Q: [155 175 121 134 136 146 129  88 111 157 109 123 150 121 153 129 140  89
 126 105 166  92 132 143 196 147  74 176 128 108 172 108 157]
W: [132 111 140 142 119 108 126 142 175 120  89 104 130 190 152 124 103  80
 121 127 164  90  87 126 125 124 110  81 147 134 169 112 182]
K: [139  83  98 166 152 148 147  98 129 103  47 149 126 126 128 182 109 129
 155 124 105  84 185 143 138 163 173  85 101  82 113 155 153]
V: [177 119  96 168 122 124 127 162 191 160  78 114 118 141 159 128 103  67
 119  99 135 148  86 118 164 160 118 125  90 180 120 129 150]
gone W: [124 111 140 108  80 104  89 134 182 169 164 124  90 142 110 125 152 126
 120 112 103 175 119 132  81 142 130 147 190 126  87 127]
[121]
gone K: [147 148  98 152  83 166 163 155 109 128  98 126 139 138 155 129 126 182
 143 185 113 173 105 153  47 124 149  82 103 101  85 129]
[84]
gone V: [119 191 127 148 135 141 129 160 103 119 120 118  67 150 177 160 164  99
 124 125  96 159 162  90 168 114 122 180  78  86 118 118]
[128]
gone K: [ 83 126 152 155  98 173 101 143 166 153 109 129 129 139 182  82 138 124
 185 128  47 147 155 148 163 113 105  84  98  85 126 103]
[149]

T: [162 102 141 172 165 145 119 138 138 116 104 126 138 167 127 131 132 179
 166 102 123 108 130]
H: [162 102 141 172 165 145 119 138 138 116 104 126 138 167 125 131 132 179
 133 102 123 108 130]
D: [150 134 131 144 113 141 115 110 100 114 153 130 140 166 155  99 114  90
 139 128 167  71 103]
S: [114 115 140 155 149 141 128 134 132 118 123 123 128 151 126 124 129 163
 132 116 123 113 130]
P: [150 134 131 144 113 141 115 110 100 114 153 123 115 100 121 135 132 130
 126 138 153 157 135]
C: [159  99 144 168 171 143 126 144 145 118 105 126 138 177 126 123 129 181
 133 102 124  95 130]
G: [ 92 127 124  90 140 104 154 152 164 151 126 136 137 157 138 106 119 109
 129 126 141  89 121]
R: [ 96 131 124  91 137 103 159 153 166 149 134 131 135 158 141 107 121 114
 133 125 144  91 118]
gone T: [126 162 141 167 127 172 102 104 131 179 138 102 166 138 132 108 123 138
 165 145 116 130]
[119]
gone T: [179 141 127 167 104 116 102 126 138 166 131 138 172 123 145 108 138 130
 162 102 132 119]
[165]
gone P: [110 138 132 131 115 113 121 157 100 150 135 123 144 130 134 126 135 141
 115 100 153 153]
[114]
gone T: [138 141 104 179 138 119 108 165 127 166 130 102 132 116 145 131 172 123
 162 102 167 138]
[126]
gone S: [126 134 132 128 129 123 132 116 113 114 151 163 128 124 149 130 118 141
 123 123 155 140]
[115]
gone S: [151 115 130 132 128 141 123 163 123 149 114 118 132 140 126 134 116 128
 129 155 113 123]
[124]

dezi: [124 127 144  76 133 187 141 138 133 124 131 114 116 134 135 129 138 131]
bok: [127 127 139 122 133 132 137 138 133 124 131 115 131 134 132 129 131 130]
dusi: [127 127 144 106 133 131 137 128 118 124 131 130 124 114 132 129 138 131]
laf: [127 127 144 106 133 136 137 138 133 124 131 114 124 127 132 129 138 131]
gid: [127 127 144 106 133 123 137 124 123 124 131 114 124 116 125 129 138 131]
mamuv: [127 127 144 106 133 161 137 145 133 124 131 114 124 134 132 129 138 131]
Dusa: [127 127 144 124 133 132 114 142 153 119 131 114 169 134 132 126 126 131]
gone mamuv: [132 133 133 161 127 114 137 124 138 124 134 106 129 131 131 145 127]
[144]
gone dusi: [132 106 131 130 114 118 129 138 144 127 124 127 133 124 131 131 128]
[137]
gone mamuv: [124 124 114 131 132 137 133 133 138 134 161 131 127 145 144 127 129]
[106]

dov: [132 151 154 132 145 121 110 152 142 111 196 112 145 133 133 147 151 159
 149  91 119 166]
Nar: [154 105 101 154 128 122 123 115 113 148  79 150 129 131 113  81 117  93
 123 162 128 100]
likur: [106 126 131 106 123 134 142 124 135 123 122 125 106 129 132 162 124 140
 124 119 140 140]
puvu: [149 131 127 149 134 121 112 135 124 134 140 130 148 129 124 100 134 121
 135 131 117 124]
dor: [117 149 145 117 120 134 128 134 131 123 162 110 144 120 141 139 132 141
 126 116 118 127]
Varik: [143 122 131 143 158 112 111 144 139 114 151 137 121 146 115 138 145 145
 154 103 133 174]
ranel: [111 121 131 111 137 127 137 129 139 113 127 130 100 136 127 167 130 146
 133 110 144 157]
Pom: [102 131 138 102 129 133 141 130 139 112 138 121 106 130 134 174 129 151
 129 107 140 152]
tifol: [136 137 124 136 103 137 129 118 111 149 116 122 157 111 136  87 117 101
 109 158 111  76]
gone tifol: [137  76 111 118 111 158 103 116 137 136 109 124 129 117 101 122 149 136
  87 111 136]
[157]
gone Pom: [112 129 129 151 138 139 106 133 134 107 102 140 129 102 130 130 141 131
 138 152 174]
[121]
gone dor: [118 126 134 116 139 144 127 134 141 120 110 128 141 149 117 145 117 132
 123 162 120]
[131]
gone ranel: [133 129 136 110 167 137 127 127 130 100 111 137 121 127 113 111 139 131
 157 130 144]
[146]

fotu: [ 65 129 171 118  61  58 113  56  73 130 128]
Gogum: [ 98 125 140 121  88  89 124  94 113 127 100]
veba: [ 65 129 171 118  61  58 113 118 121 127 120]
gone veba: [127 129 171  61  65 118 121  58 113 118]
[120]
gone fotu: [130  61  56 118 113 128 171  58  65  73]
[129]

manad: [109 114 115 113]
Fides: [ 78  92  93 109]
vepap: [ 77  88  68 103]
kap: [ 64  65  68 128]
Sovem: [108 109 133 107]
gone Fides: [ 78 109  93]
[92]
gone kap: [ 68  65 128]
[64]
gone manad: [113 109 114]
[115]
gone manad: [115 109 113]
[114]
gone kap: [128  68  65]
[64]
gone Fides: [109  78  93]
[92]

Gogu: [135 132 132 132 133 141 146]
gutid: [146 149 146 144 139 136 130]
vik: [162 158 155 151 145 143 136]
forak: [168 162 157 149 143 139 134]
vegi: [118 123 116 116 117 124 128]
zon: [130 137 134 132 129 131 134]
Bog: [ 73  69  70  72  76  88 100]
gone zon: [130 134 132 137 134 129]
[131]
gone vik: [155 136 158 151 145 162]
[143]
gone vegi: [123 116 117 116 128 118]
[124]

zik: [137 157 136 160 186]
Genof: [ 64 114 108 107 112]
pativ: [ 64 114  63 107 151]
gone Genof: [108 114 112  64]
[107]
gone zik: [160 157 137 186]
[136]
gone pativ: [151  64 114 107]
[63]
gone pativ: [107  63 114 151]
[64]
gone zik: [160 186 157 136]
[137]
gone Genof: [108 114 112 107]
[64]

Ritu: [136 132 124 141 104 135 147 140 121 101 127 163 129 125 129 122 136 124
 107 122 113 137 133 138 107 103 121 119 128 104 119 104  96 126 136 123
 121 136 134 130 162 126 145 122 150 137 141 134 122 122 134 122 121 151
 153]
kozo: [136 132 124 141 104 135 147 140 121 101 127 163 129 125 129 122 162 124
 107 122 113 137 133 109 107 103 121 119 128 104 119 104  96 126 136 123
 121 136 134 130 162 126 145 122 150 137 141 134 122 122 134 122 121 151
 153]
lono: [124 123 131 141 113 131 140 134 129 125 136 136 124 127 122 136 129 127
 127 146 133 135 113 136 129 117 136 128 125 112 121 129 116 153 114 119
 122 149 127 119 117 130 125 117 135 133 126 136 132 131 114 117 114 135
 141]
Nes: [124 123 131 159  87 137 160 146 125 109 142 161 120 124 117 140 133 126
 116 157 131 145 103 149 118  93 140 124 123  84 110 118  91 175 133 110
 112 173 129 112 124 130 117 104 153 142 131 148 132 130 104 104  99 155
 164]
Risir: [113  80 134 141 140 128 110 124 158 140 132 116 141 147 134 145 142 103
 132 198 127 170 112 100 174 147 135 136 112 182 133 163  71 161  87  96
 122 124 107 119 117 175 110 131 114 103 106 109 130 142 130 127 107  84
 153]
pitu: [111  99 137 157 108 133 141 136 142 133 145 132 124 134 118 153 133 118
 132 193 142 157  90 131 152 117 149 134 115 122 118 150  88 194  81  99
 114 169 116 105  94 152 111 108 132 126 112 137 138 140  99 107  93 121
 158]
gone kozo: [151 124 122 134 121 134 121 136 121 136 134 119 135 133 122 162 147 162
 130 104 137  96 104 129 123 119 137 132 113 150 128 127 136 107 122 126
 153 104 121 122 126 124 101 107 103 129 140 145 122 141 125 141 122 109]
[163]
gone Nes: [148  87 104 131 129 146 161 116 145 110 124  93 124 160 112 157 142 124
 112 130 118 173 120 124 140 118 109  91 133 104 103 117 123 131 140 149
 137 159 126 153 175 155 130 133 131 164 117 142 125  99 110  84 123 104]
[132]
gone Nes: [133 118 173  91 142 104 124 131 175 110 118 123 131 146 124 130 125 110
 130 140 142 104 137 159 109 164  93 160 123 132 117 149 129 103 155 131
 148 126 133 145 104 112 124 161 124 157 120  99 153 112  87 140  84 117]
[116]

Guso: [102 138 131 120 122 128 134 121 117 113 136  84]
Bisu: [136 139 125 141 128 141 125 124 129 138 114 126]
vukuf: [102 138 131 120 122 128 102 121 117 113 118  84]
pemu: [117 135 111 190 121 122 129 113 114 150 111  71]
sot: [109 134 137 100 125 133 130 126 124 109 139 106]
birep: [104 161 130 123 121 152 104 112 117 120 119  67]
kotar: [129 142 133 112 128 145 109 126 131 123 124 129]
Zer: [109 161 125 139 122 152  99 111 117 130 112  67]
gone sot: [124 139 109 109 133 100 125 134 130 126 106]
[137]
gone Zer: [139 109 125 152  67 112 161  99 122 130 117]
[111]
gone sot: [130 100 134 139 106 124 109 137 125 109 126]
[133]
gone vukuf: [122  84 128 131 118 120 102 138 121 102 113]
[117]
gone Bisu: [138 114 125 125 136 139 126 141 141 129 128]
[124]

